Small tables with named rows and columns. After each table, cells are looked up by row and column.

Table kozit
fields: tini, kezisa, lavudu, figefi, redeza, rir, megeg, lanenap
natu: [28, 125, 107, 91, 198, 96, 193, 199]
kep: [119, 113, 69, 105, 104, 112, 76, 110]
mitig: [62, 149, 70, 81, 158, 132, 162, 158]
ker: [89, 94, 129, 101, 82, 90, 127, 99]
zarato: [128, 140, 50, 60, 112, 119, 66, 80]
vara: [88, 88, 117, 137, 71, 98, 115, 107]
mun: [58, 120, 89, 125, 151, 112, 174, 72]
gabata: [163, 102, 89, 138, 138, 88, 10, 58]
pagerid: [67, 112, 62, 69, 150, 125, 75, 57]
nikem: [111, 122, 82, 46, 112, 102, 40, 94]
bovebob: [77, 91, 111, 70, 76, 95, 109, 87]
lutunav: [91, 96, 117, 120, 70, 96, 128, 93]
roge: [91, 98, 109, 118, 65, 107, 126, 99]
domi: [143, 87, 122, 162, 72, 104, 60, 118]

What is the kezisa of mun in kozit? 120
What is the rir of natu in kozit? 96
What is the megeg of natu in kozit? 193
What is the redeza of vara in kozit? 71
What is the redeza of pagerid in kozit? 150
What is the redeza of kep in kozit? 104
What is the kezisa of domi in kozit? 87
What is the kezisa of bovebob in kozit? 91
What is the tini of gabata in kozit? 163
What is the lanenap of lutunav in kozit? 93
What is the tini of mitig in kozit? 62
What is the lanenap of natu in kozit? 199
What is the megeg of gabata in kozit? 10
What is the lanenap of pagerid in kozit? 57
What is the kezisa of natu in kozit? 125

nisep:
         burubo  toliz
tedit        49    119
kave        102    104
rak         108    143
roz          63    116
lered       132    132
laviro       59     89
pobakim      87    129
suken        77    142
vov         120    191
visub        77    114
bapad       115    175
pur          59    108
pabid        97    140
fes         111    121

fes, toliz: 121
kave, toliz: 104
kave, burubo: 102
pobakim, toliz: 129
roz, burubo: 63
bapad, burubo: 115
pabid, toliz: 140
Which row has the largest toliz? vov

lig:
,nusi,boname,ket,tagek,tinuvi,bika
mapureb,99,137,167,109,90,52
ronevi,122,110,183,208,115,137
toka,116,73,132,127,125,122
debof,154,104,135,176,123,79

ronevi, bika => 137
ronevi, tinuvi => 115
mapureb, boname => 137
debof, boname => 104
mapureb, tinuvi => 90
mapureb, tagek => 109
debof, bika => 79
debof, ket => 135
mapureb, ket => 167
mapureb, bika => 52
mapureb, nusi => 99
toka, tagek => 127
ronevi, tagek => 208
ronevi, ket => 183
toka, boname => 73
toka, nusi => 116

zurizi:
         tol  gog  ripa  ved  lir  sil  vikete  tata  turani
danizul   41   26    34   46   35   38      41    35      38
bemudi    36   36    37   23   39   36      31    31      35
nik       51   43    43   37   28   36      31    39      48
fiziri    19   32    38   34   46   38      41    30      31
kepafuv   31   33    33   33   33   33      33    32      33
vugur     50   31    26   43   29   26      29    31      25
pozo       7   25    50   33   62   34      41     5      24
tad       48   44    42   34   34   38      33    39      44
kogepa    81   51    22   24   14   32      16    56      38
zavafab   26   32    35   33   38   35      37    32      32
pofa      45   43    42   38   32   37      35    41      45
zutisis   33   31    32   32   34   33      33    32      32
muvi      44   51    32   21   42   32      25    37      23

vugur, gog: 31
zutisis, lir: 34
kogepa, tol: 81
tad, lir: 34
fiziri, ved: 34
zavafab, gog: 32
Row with the largest turani: nik

sim =
fields: mak, vek
rerokoz: [76, 113]
kog: [82, 123]
pubug: [125, 211]
nik: [108, 105]
lalu: [212, 203]
firato: [24, 117]
zol: [87, 121]
mumi: [222, 209]

What is the mak of firato in sim?
24
What is the vek of nik in sim?
105
What is the mak of mumi in sim?
222
What is the vek of pubug in sim?
211
What is the vek of firato in sim?
117
What is the mak of nik in sim?
108
What is the vek of zol in sim?
121
What is the vek of mumi in sim?
209
What is the mak of pubug in sim?
125
What is the vek of kog in sim?
123
What is the mak of kog in sim?
82
What is the mak of zol in sim?
87
What is the vek of lalu in sim?
203
What is the mak of lalu in sim?
212
What is the vek of rerokoz in sim?
113
What is the mak of rerokoz in sim?
76

zov =
	lesov	velepov	sebokal	ranomo	bugok	refa
zibodo	-2.38	0.16	9.28	2.11	2.48	-3.66
seki	-0.29	1.30	-0.49	-0.97	-0.93	-0.20
buzak	-2.56	-1.14	-0.87	3.09	1.15	0.93
mizil	0.61	0.78	0.01	-0.24	-0.02	0.19
pekopo	-3.05	6.82	5.68	-1.06	2.44	2.14
dit	3.89	8.98	5.06	0.17	-6.13	4.31
mobazef	-1.25	4.57	2.28	0.90	-0.31	0.28
samarur	-0.55	0.77	-0.59	2.12	0.32	0.54
pud	-1.43	-0.46	-0.39	-1.51	-1.59	0.79
rosofug	-0.42	0.55	0.12	-0.15	0.02	0.40
nalafu	-0.64	0.35	0.11	-0.11	0.02	0.18
mesam	5.02	3.38	0.39	-0.89	-3.40	0.42

velepov of mesam = 3.38
velepov of buzak = -1.14
bugok of pekopo = 2.44
refa of samarur = 0.54
refa of seki = -0.20
velepov of zibodo = 0.16
bugok of buzak = 1.15
lesov of rosofug = -0.42
velepov of nalafu = 0.35
sebokal of samarur = -0.59
ranomo of pud = -1.51
velepov of rosofug = 0.55
ranomo of buzak = 3.09
bugok of samarur = 0.32
Which row has the largest refa? dit

rugat =
columns: pigedo, meso, gonesa, faku, mun, mepato, digogib, per
tazame: [160, 173, 159, 174, 171, 163, 159, 164]
tovu: [166, 163, 164, 166, 161, 170, 165, 169]
bim: [167, 166, 166, 167, 166, 166, 167, 166]
befun: [163, 174, 162, 164, 167, 168, 176, 168]
ker: [166, 160, 162, 161, 169, 168, 164, 165]
rolalen: [23, 180, 122, 178, 62, 214, 220, 192]
zipuva: [170, 166, 163, 166, 169, 167, 167, 166]
doke: [166, 159, 148, 155, 180, 170, 163, 157]
nit: [135, 203, 92, 164, 166, 171, 177, 160]
sumiki: [162, 199, 125, 159, 174, 177, 165, 178]
tegov: [169, 184, 197, 143, 189, 166, 212, 166]
filozot: [219, 226, 77, 157, 214, 187, 194, 147]
kefug: [64, 77, 131, 118, 214, 159, 121, 115]
datavib: [196, 126, 145, 160, 144, 189, 131, 184]

What is the pigedo of rolalen in rugat?
23
What is the digogib of datavib in rugat?
131
What is the mun of rolalen in rugat?
62
What is the gonesa of befun in rugat?
162
What is the per of rolalen in rugat?
192
What is the faku of datavib in rugat?
160
What is the meso of rolalen in rugat?
180
What is the gonesa of sumiki in rugat?
125
What is the faku of doke in rugat?
155
What is the mepato of nit in rugat?
171
Which row has the largest meso? filozot

rak =
,ret,rit,parug,vap,vesobus,gif,vozis
mim,3.6,-1.0,0.3,0.9,1.3,0.8,3.7
ras,-3.6,2.5,-4.8,-4.1,-3.1,-4.2,-0.9
megalin,2.7,-0.2,2.2,-4.3,-5.1,1.8,1.3
mor,-3.6,-3.6,-3.5,4.4,5.2,-2.8,-1.1
kerogo,-2.5,-3.6,-2.0,1.9,0.2,1.2,4.6
sifavi,-1.2,0.6,-0.6,-5.1,-5.7,-1.2,-2.5

kerogo, rit: -3.6
mim, gif: 0.8
megalin, parug: 2.2
ras, ret: -3.6
megalin, ret: 2.7
mor, gif: -2.8

sipat.tsv
	pasin	mados
ladites	9419	9206
nefafo	3005	-8082
zilira	2179	-989
nez	1431	-62

mados of ladites is 9206
mados of zilira is -989
pasin of zilira is 2179
pasin of ladites is 9419
pasin of nefafo is 3005
mados of nez is -62
mados of nefafo is -8082
pasin of nez is 1431
Which row has the largest mados? ladites

biza =
         daden    kot  zonaduv    gem  zifov    kuz
beli     58423  54593    74021  77900  67334  68219
tud      62950  66182    62545  54060  46232  52128
dav      63212  48467    64866  59104  46178  64161
nosi     64094  46931    48307  33668  17751  34085
soravuz  52693  63961    73077  86130  93296  80143
pav      55333  57861    34328  28355  35370  30865
sot      56439  53765    62523  67807  69639  68783
litune   52350  55379    68134  69676  64260  70428
sem      57089  53354    47471  39353  35305  41330
nam      56385  56560    57601  58737  64857  69053

What is the gem of nosi in biza? 33668
What is the daden of nam in biza? 56385
What is the gem of sem in biza? 39353
What is the kuz of pav in biza? 30865
What is the kuz of sem in biza? 41330
What is the kot of pav in biza? 57861
What is the daden of dav in biza? 63212
What is the gem of nam in biza? 58737
What is the gem of soravuz in biza? 86130
What is the daden of pav in biza? 55333
What is the zonaduv of nam in biza? 57601
What is the kot of sem in biza? 53354
What is the kot of sot in biza? 53765
What is the kot of litune in biza? 55379
What is the zonaduv of litune in biza? 68134
What is the kot of nam in biza? 56560
What is the zonaduv of nosi in biza? 48307
Row with the largest zifov: soravuz

